Here is a tiny trained network, its code and every weight. The questions are about switching its units off for an input and a target symbol, where a switched-off unit gives its printed mean instead of its output.

import numpy as np


def w(rows, s, z=0):
    codes = np.array(rows[::2]) - 128.0
    scale = np.full(codes.shape[1], s)
    scale[-1] = z or s
    return codes * scale


def f(y):
    return y / 2 * (1 + np.tanh(0.7978845608 * (y + 0.044715 * y**3)))


def softmax(a):
    e = np.exp(a - a.max(-1, keepdims=True))
    return e / e.sum(-1, keepdims=True)


def log_softmax(a):
    a = a - a.max(-1, keepdims=True)
    return a - np.log(np.exp(a).sum(-1, keepdims=True))


def net(x, mask):
    ids = ['αβγδεζηλμξπσψω'.index(c) for c in x.split()]
    T = len(ids)
    res = E[ids] + P[:T]
    u = 0
    for l in range(3):
        q, k, v = (res @ M[l].T for M in (Q, K, V))
        z = softmax(np.where(np.tri(T) > 0, q @ k.T / 2**0.5, -1e9)) @ v
        res = res + np.where(mask[u], z, O[l][:, -1]) @ O[l][:, :-1]
        u += 1
        y = f(res @ A[l][:, :-1].T + A[l][:, -1])
        res = res + np.where(mask[u : u + 4], y, B[l][:, -1]) @ B[l][:, :-1]
        u += 4
    return log_softmax(res[-1] @ U[:, :-1].T + U[:, -1])


Q, K, V, O, A, B = {}, {}, {}, {}, {}, {}
E = w([
[57,104,50,69],'α',
[175,144,101,213],'β',
[76,189,74,124],'γ',
[208,207,176,196],'δ',
[100,75,138,188],'ε',
[168,202,131,245],'ζ',
[41,132,44,70],'η',
[143,146,137,118],'λ',
[112,191,170,173],'μ',
[248,121,22,23],'ξ',
[121,111,79,136],'π',
[141,147,33,180],'σ',
[37,155,221,164],'ψ',
[156,152,116,130],'ω',
],0.014)
P = w([
[1,149,135,146],'0',
[147,128,112,78],'1',
[176,139,123,107],'2',
[164,110,145,78],'3',
[178,146,130,114],'4',
[157,101,138,106],'5',
[149,140,65,122],'6',
[161,143,80,127],'7',
[141,144,93,105],'8',
[131,143,85,111],'9',
[135,182,23,105],'10',
[134,131,123,117],'11',
[119,177,18,118],'12',
],0.0096)
Q[0] = w([
[254,7,131,146],'L0H1',
[150,86,214,208],'L0H1',
],0.0099)
K[0] = w([
[76,28,179,191],'L0H1',
[186,32,34,2],'L0H1',
],0.0051)
V[0] = w([
[2,116,79,184],'L0H1',
[187,142,197,150],'L0H1',
],0.0092)
O[0] = w([
[124,26,212,173,253],'L0H1',
[241,150,253,209,95],'L0H1',
],0.0069,0.0031)
A[0] = w([
[133,131,254,224,137],'L0N1',
[161,215,147,193,115],'L0N2',
[186,204,128,124,181],'L0N3',
[232,123,126,15,254],'L0N4',
],0.0088,0.0054)
B[0] = w([
[245,78,18,182,181],'L0N1',
[206,219,127,151,213],'L0N2',
[25,92,96,125,237],'L0N3',
[95,35,184,255,254],'L0N4',
],0.0074,0.0047)
Q[1] = w([
[157,171,168,1],'L1H1',
[99,187,70,150],'L1H1',
],0.0095)
K[1] = w([
[221,175,63,58],'L1H1',
[61,254,75,114],'L1H1',
],0.006)
V[1] = w([
[86,144,254,83],'L1H1',
[135,214,105,123],'L1H1',
],0.0062)
O[1] = w([
[70,247,115,89,2],'L1H1',
[145,140,155,112,50],'L1H1',
],0.013,0.0052)
A[1] = w([
[86,121,255,128,57],'L1N1',
[41,191,113,98,152],'L1N2',
[91,52,185,192,147],'L1N3',
[30,123,172,197,252],'L1N4',
],0.0066,0.0042)
B[1] = w([
[96,52,165,113,114],'L1N1',
[160,219,155,165,125],'L1N2',
[71,174,26,131,254],'L1N3',
[244,172,35,109,219],'L1N4',
],0.011,0.007)
Q[2] = w([
[154,46,2,173],'L2H1',
[85,197,17,244],'L2H1',
],0.0059)
K[2] = w([
[136,147,46,171],'L2H1',
[91,138,6,192],'L2H1',
],0.011)
V[2] = w([
[39,124,51,120],'L2H1',
[132,2,161,195],'L2H1',
],0.009)
O[2] = w([
[176,63,155,121,254],'L2H1',
[143,121,73,253,210],'L2H1',
],0.019,0.023)
A[2] = w([
[139,91,187,255,4],'L2N1',
[34,135,132,4,160],'L2N2',
[106,82,68,192,254],'L2N3',
[103,233,50,137,64],'L2N4',
],0.0079,0.0037)
B[2] = w([
[24,101,91,11,253],'L2N1',
[175,150,186,225,141],'L2N2',
[157,154,254,152,252],'L2N3',
[152,96,26,56,139],'L2N4',
],0.0084,0.047)
U = w([
[120,115,105,2,144],'α',
[142,157,181,184,98],'β',
[140,131,151,49,124],'γ',
[106,114,165,115,88],'δ',
[121,129,150,100,94],'ε',
[183,117,31,123,113],'ζ',
[81,181,245,138,112],'η',
[52,106,112,95,109],'λ',
[240,183,126,205,254],'μ',
[201,132,174,165,52],'ξ',
[159,71,34,7,140],'π',
[122,91,131,96,127],'σ',
[233,166,126,201,185],'ψ',
[122,155,202,183,131],'ω',
],0.0095,0.0074)

Each question gives the input, a string of symbols that net reads in full, and the target symbol t.
The units are the heads (2 rows each of Q, K, V and O) and the neurons (one row each of A and B). Each row of codes is followed by its name. A weight is (code - 128) times the scale printed after its matrix; where a second scale follows, it is the last column's (O, A, B and U).
mask holds one flag per unit, layer by layer, with each layer's heads first. A switched-off unit (its flag False) gives its mean, the last column of its rows in O or B, instead of its output. The means were averaged over made-up inputs and are rounded, as every weight is.
A unit's drop is (log p(t) with every unit on - log p(t) with that unit switched off) / (log p(t) with every unit on - log p(t) with every unit switched off).
The circuit of an input: a set's keep is (log p(t) with only the set's units on - log p(t) with every unit switched off) / (log p(t) with every unit on - log p(t) with every unit switched off). Starting from the 12 units with the biggest drops (on a tie, the unit counted first), units are removed one at a time, each time the one whose removal leaves the highest keep (on an exact tie, the one counted first), for as long as the keep stays at least 0.8.
circuit, biggest first: the units of the circuit, biggest drop first
k most important neurons: the k neurons with the biggest drops, biggest first
k most important neurons of layer l: the k neurons of layer l with the biggest drops, biggest first
input γ σ λ β ψ, target η: circuit, biggest first	(L2H1)
input δ β ζ ψ, target ζ: circuit, biggest first	(L2N4 L2H1 L0N1 L1H1)
input α ζ α σ σ ζ λ γ σ λ ψ σ η, target γ: 4 most important neurons	(L2N3 L1N4 L2N1 L2N2)
input η η σ λ, target ξ: 2 most important neurons	(L2N2 L2N1)
input η γ σ δ ζ π π ζ π β σ η γ, target ξ: circuit, biggest first	(L2N1 L0H1 L2H1 L1N3)
input σ ε δ α β σ ω ψ, target π: circuit, biggest first	(L2N3 L2H1 L1N4)
input ζ ε λ ψ α η λ γ, target λ: 3 most important neurons	(L2N1 L0N1 L2N4)
input σ σ γ ω, target π: 2 most important neurons of layer 0	(L0N1 L0N2)
input λ σ γ σ ψ σ ψ, target μ: circuit, biggest first	(L2N1 L1N4)
input ζ ζ ζ π λ σ ζ λ μ λ η ε, target λ: 4 most important neurons	(L2N1 L0N1 L2N4 L2N3)
input η δ σ λ λ ζ σ ψ η μ σ σ, target ξ: circuit, biggest first	(L2N1 L1N4 L0H1 L2H1)
input ζ μ μ λ σ α ε β σ ψ, target λ: 2 most important neurons	(L2N1 L0N1)
input β δ ζ β ζ λ η, target ω: 3 most important neurons	(L1N3 L2N3 L0N1)
input σ σ γ σ σ β δ σ π σ ψ ω δ, target π: 3 most important neurons	(L2N3 L1N3 L2N2)
input σ ε ζ ζ δ λ ε, target π: 3 most important neurons	(L2N3 L1N3 L1N4)
input η σ ω μ, target ξ: 3 most important neurons of layer 2	(L2N1 L2N2 L2N3)
input α μ ζ β σ π α ζ, target γ: 2 most important neurons of layer 1	(L1N4 L1N2)
input ζ η ζ μ ω ψ λ σ σ μ ε ζ, target λ: 3 most important neurons	(L2N1 L0N1 L1N3)
input α λ ε σ α, target γ: most important neuron	(L2N3)
input σ π σ σ λ ω δ ζ ε δ δ, target π: 4 most important neurons	(L2N3 L1N3 L0N2 L2N2)
input λ σ α η ζ σ σ ε ζ λ σ ε, target μ: 3 most important neurons	(L2N1 L1N3 L0N1)
input σ γ ζ ζ β ω σ η α γ λ, target π: 2 most important neurons	(L2N3 L1N3)
input η σ ω, target ξ: circuit, biggest first	(L2N1 L1N4 L2H1)
input β λ λ ε δ ψ β σ γ σ σ π ε, target ω: 3 most important neurons of layer 2	(L2N3 L2N1 L2N4)
input δ π ζ λ ε ε β δ ζ, target ζ: 3 most important neurons of layer 0	(L0N1 L0N3 L0N2)
